Below are the code and all the weights of a small trained network. Each question names an input and a class and asks about switching units off, where a switched-off unit gives its printed mean instead of its output.

import numpy as np


def w(rows, s, z=0):
    codes = np.array(rows[::2]) - 128.0
    scale = np.full(codes.shape[1], s)
    scale[-1] = z or s
    return codes * scale


def norm(h):
    return h / np.sqrt((h * h).mean(-1, keepdims=True) + 1e-5)


def f(y):
    return np.maximum(y, 0)


def log_softmax(a):
    a = a - a.max(-1, keepdims=True)
    return a - np.log(np.exp(a).sum(-1, keepdims=True))


def net(x, mask):
    res = np.array(x, float).reshape(1, 8) / 4 @ E
    u = 0
    for l in range(2):
        y = f(norm(res) @ A[l][:, :-1].T + A[l][:, -1])
        res = res + np.where(mask[u : u + 6], y, B[l][:, -1]) @ B[l][:, :-1]
        u += 6
    return log_softmax(norm(res)[-1] @ U[:, :-1].T + U[:, -1])


A, B = {}, {}
E = w([
[229,161,136,147,110,122,33,136,118,87,114],'x0',
[126,74,40,116,181,154,107,200,166,108,106],'x1',
[115,154,86,100,143,133,139,120,117,137,135],'x2',
[171,193,180,172,137,198,141,13,150,171,208],'x3',
[172,168,155,115,126,82,115,83,50,192,70],'x4',
[93,147,184,152,113,102,129,77,121,254,115],'x5',
[92,189,56,64,40,77,142,97,36,60,177],'x6',
[123,92,111,92,118,179,124,142,161,116,164],'x7',
],0.009)
A[0] = w([
[100,51,154,134,213,166,142,153,255,178,65,35],'0.n1',
[148,158,102,169,95,164,87,160,138,57,149,100],'0.n2',
[98,110,50,91,118,78,115,158,159,86,52,69],'0.n3',
[179,169,198,149,128,82,102,79,70,231,45,77],'0.n4',
[37,142,113,77,72,102,175,92,87,154,160,48],'0.n5',
[134,77,88,103,112,98,81,196,94,102,39,1],'0.n6',
],0.0082,0.0046)
B[0] = w([
[110,123,187,211,219,206,231,182,187,191,161,254],'0.n1',
[189,159,151,102,175,101,95,136,121,61,151,174],'0.n2',
[133,82,254,106,75,88,11,244,122,138,141,199],'0.n3',
[171,146,42,179,31,92,100,33,227,210,9,237],'0.n4',
[22,164,192,148,139,83,195,102,73,103,180,207],'0.n5',
[72,74,47,51,86,144,150,163,87,134,70,193],'0.n6',
],0.009,0.0082)
A[1] = w([
[145,74,100,78,106,88,125,216,119,123,111,5],'1.n1',
[120,53,159,60,103,136,118,219,71,106,71,110],'1.n2',
[109,157,117,138,174,132,40,157,52,211,153,108],'1.n3',
[82,78,151,133,255,178,216,125,168,155,120,81],'1.n4',
[207,148,82,162,123,178,65,95,145,49,193,24],'1.n5',
[36,146,114,131,137,137,166,26,71,119,196,73],'1.n6',
],0.008,0.0027)
B[1] = w([
[34,90,107,127,178,60,96,90,61,59,92,191],'1.n1',
[101,137,45,117,163,147,64,99,127,120,77,226],'1.n2',
[138,85,126,158,86,150,186,81,152,66,93,144],'1.n3',
[137,78,80,187,96,201,160,205,130,129,197,254],'1.n4',
[248,141,162,92,172,148,156,166,60,116,101,168],'1.n5',
[87,184,212,74,92,80,141,121,116,107,209,213],'1.n6',
],0.011,0.0081)
U = w([
[191,175,131,165,74,105,118,40,165,199,82,195],'0',
[55,202,174,82,71,77,173,92,93,109,220,57],'1',
[61,91,78,82,160,99,62,165,96,71,92,129],'2',
[126,82,136,210,183,211,152,187,182,158,182,228],'3',
[253,171,155,62,176,147,118,114,102,79,183,4],'4',
],0.014,0.0021)

Each question gives the input, the list of numbers given to net, and the class t.
The units are the neurons (one row each of A and B). Each row of codes is followed by its name. A weight is (code - 128) times the scale printed after its matrix; where a second scale follows, it is the last column's (A, B and U).
mask holds one flag per neuron, layer by layer. A switched-off neuron (its flag False) gives its mean, the last column of its row in B, instead of its output. The means were averaged over made-up inputs and are rounded, as every weight is.
A unit's drop is (log p(t) with every unit on - log p(t) with that unit switched off) / (log p(t) with every unit on - log p(t) with every unit switched off).
The circuit of an input: a set's keep is (log p(t) with only the set's units on - log p(t) with every unit switched off) / (log p(t) with every unit on - log p(t) with every unit switched off). Starting from all 12 units, units are removed one at a time, each time the one whose removal leaves the highest keep (on an exact tie, the one counted first), for as long as the keep stays at least 0.8.
units of the circuit, in order: the units of the circuit, biggest drop first
k most important neurons: the k neurons with the biggest drops, biggest first
top k neurons in layer l: the k neurons of layer l with the biggest drops, biggest first
drop when u is switched off: that unit's drop, to one decimal
input [0,4,-7,-4,-3,-7,-3,2], class 2: units of the circuit, in order => 1.n1
input [-6,4,2,4,4,8,1,5], class 1: 2 most important neurons => 0.n5, 1.n6
input [-8,5,-1,5,-7,-7,6,4], class 1: units of the circuit, in order => 0.n1, 1.n6
input [-2,-1,-2,7,-2,-6,-2,-3], class 4: units of the circuit, in order => 0.n1, 1.n5
input [-1,5,4,6,-6,-8,2,8], class 4: units of the circuit, in order => 0.n1, 1.n5
input [0,1,-6,1,-4,-3,3,4], class 4: units of the circuit, in order => 1.n5, 0.n2
input [7,-6,-2,-3,-6,-6,-6,-2], class 4: 2 most important neurons => 0.n2, 1.n5
input [-2,0,-3,-5,-3,-5,-3,0], class 2: top 2 neurons in layer 1 => 1.n1, 1.n2
input [5,3,6,1,-1,8,6,-3], class 0: 2 most important neurons => 0.n4, 1.n1
input [7,2,-8,-3,2,8,5,7], class 0: 2 most important neurons => 0.n4, 0.n3
input [0,-8,2,7,-3,3,-4,7], class 0: 3 most important neurons => 0.n1, 0.n5, 1.n4
input [-6,5,8,8,-5,5,3,-3], class 1: 2 most important neurons => 1.n6, 0.n1
input [7,1,4,3,4,-3,7,-6], class 4: 2 most important neurons => 1.n5, 0.n2
input [-5,-6,-5,3,6,1,3,-6], class 0: units of the circuit, in order => 0.n4
input [4,1,5,-1,7,-1,5,-3], class 0: drop when 0.n4 is switched off => 0.5
input [-2,-5,-5,6,2,-1,-1,1], class 0: drop when 0.n4 is switched off => 0.1
input [0,0,-8,1,-4,5,3,-8], class 0: drop when 0.n4 is switched off => 1.7
